Below is a small trained network, with its code and all its weights. Each question gives an input and a class and asks what happens when units are switched off, that is, made to give their printed mean instead of their output.

import numpy as np


def w(rows, s, z=0):
    codes = np.array(rows[::2]) - 128.0
    scale = np.full(codes.shape[1], s)
    scale[-1] = z or s
    return codes * scale


def f(y):
    return y / 2 * (1 + np.tanh(0.7978845608 * (y + 0.044715 * y**3)))


def log_softmax(a):
    a = a - a.max(-1, keepdims=True)
    return a - np.log(np.exp(a).sum(-1, keepdims=True))


def net(x, mask):
    res = np.array(x, float).reshape(1, 3) / 4 @ E
    y = f(res @ A[0][:, :-1].T + A[0][:, -1])
    res = res + np.where(mask, y, B[0][:, -1]) @ B[0][:, :-1]
    return log_softmax(res[-1] @ U[:, :-1].T + U[:, -1])


A, B = {}, {}
E = w([
[137,124,251],'x0',
[27,163,121],'x1',
[168,234,125],'x2',
],0.011)
A[0] = w([
[63,149,145,65],'N1',
[26,177,112,29],'N2',
[140,154,78,72],'N3',
[72,150,133,65],'N4',
[168,206,132,203],'N5',
[125,116,50,24],'N6',
[130,123,198,91],'N7',
[23,170,135,131],'N8',
[115,153,212,65],'N9',
[107,73,126,37],'N10',
[206,66,117,41],'N11',
[87,103,238,42],'N12',
[120,227,128,198],'N13',
[78,145,134,14],'N14',
[99,68,140,40],'N15',
[112,128,65,120],'N16',
[142,236,162,81],'N17',
[113,91,165,51],'N18',
[42,160,164,16],'N19',
[227,109,130,37],'N20',
[156,181,121,194],'N21',
[108,80,90,10],'N22',
[74,157,128,126],'N23',
[121,134,201,105],'N24',
[75,40,108,254],'N25',
[108,82,128,161],'N26',
[220,241,112,115],'N27',
[114,77,124,195],'N28',
[113,20,148,91],'N29',
[132,118,44,74],'N30',
[150,169,74,24],'N31',
[149,125,129,4],'N32',
[225,140,122,88],'N33',
[186,123,251,44],'N34',
[128,128,77,88],'N35',
[191,81,122,81],'N36',
[130,98,39,89],'N37',
],0.014,0.0056)
B[0] = w([
[144,93,95,156],'N1',
[133,88,107,189],'N2',
[120,160,113,158],'N3',
[136,72,87,149],'N4',
[83,125,164,214],'N5',
[131,145,89,176],'N6',
[130,177,72,170],'N7',
[170,55,121,208],'N8',
[148,160,45,179],'N9',
[65,125,122,146],'N10',
[112,64,91,175],'N11',
[138,152,83,195],'N12',
[81,125,185,218],'N13',
[97,84,57,135],'N14',
[67,146,121,152],'N15',
[162,156,122,184],'N16',
[46,146,138,202],'N17',
[96,156,91,142],'N18',
[134,100,76,166],'N19',
[140,88,80,177],'N20',
[76,137,184,187],'N21',
[81,142,79,150],'N22',
[139,87,131,164],'N23',
[160,186,75,176],'N24',
[68,142,201,246],'N25',
[96,156,170,167],'N26',
[75,114,138,241],'N27',
[88,140,185,180],'N28',
[52,150,155,199],'N29',
[178,169,79,194],'N30',
[106,149,102,158],'N31',
[69,100,3,116],'N32',
[102,64,110,186],'N33',
[135,146,89,218],'N34',
[124,136,117,160],'N35',
[89,62,102,167],'N36',
[142,205,92,206],'N37',
],0.012,0.011)
U = w([
[32,173,200,55],'0',
[145,253,72,164],'1',
[121,12,112,157],'2',
[124,172,248,247],'3',
[197,162,165,85],'4',
[248,132,150,89],'5',
[167,117,156,75],'6',
[181,155,132,84],'7',
],0.016,0.015)

Each question gives the input, the list of numbers given to net, and the class t.
The units are the neurons (one row each of A and B). Each row of codes is followed by its name. A weight is (code - 128) times the scale printed after its matrix; where a second scale follows, it is the last column's (A, B and U).
mask holds one flag per neuron, in row order. A switched-off neuron (its flag False) gives its mean, the last column of its row in B, instead of its output. The means were averaged over made-up inputs and are rounded, as every weight is.
A unit's drop is (log p(t) with every unit on - log p(t) with that unit switched off) / (log p(t) with every unit on - log p(t) with every unit switched off).
The circuit of an input: a set's keep is (log p(t) with only the set's units on - log p(t) with every unit switched off) / (log p(t) with every unit on - log p(t) with every unit switched off). Starting from the 12 units with the biggest drops (on a tie, the unit counted first), units are removed one at a time, each time the one whose removal leaves the highest keep (on an exact tie, the one counted first), for as long as the keep stays at least 0.8.
circuit, biggest first: the units of the circuit, biggest drop first
top k neurons: the k neurons with the biggest drops, biggest first
drop when u is switched off: that unit's drop, to one decimal
input [-7,-6,-3], class 1: circuit, biggest first	(N37)
input [7,8,1], class 2: circuit, biggest first	(N8 N19)
input [0,-6,5], class 2: top 3 neurons	(N33 N20 N25)
input [7,8,-7], class 2: top 3 neurons	(N8 N19 N1)
input [-8,-8,-5], class 1: top 2 neurons	(N37 N30)
input [-8,8,-4], class 1: top 4 neurons	(N37 N30 N16 N6)
input [-6,0,6], class 0: top 2 neurons	(N13 N27)
input [2,-8,8], class 0: top 4 neurons	(N17 N21 N5 N27)
input [4,-7,6], class 2: top 3 neurons	(N20 N33 N25)
input [6,0,2], class 1: drop when N30 is switched off	0.0
input [-4,5,-2], class 2: drop when N8 is switched off	0.2
input [0,-3,-3], class 3: drop when N27 is switched off	0.2
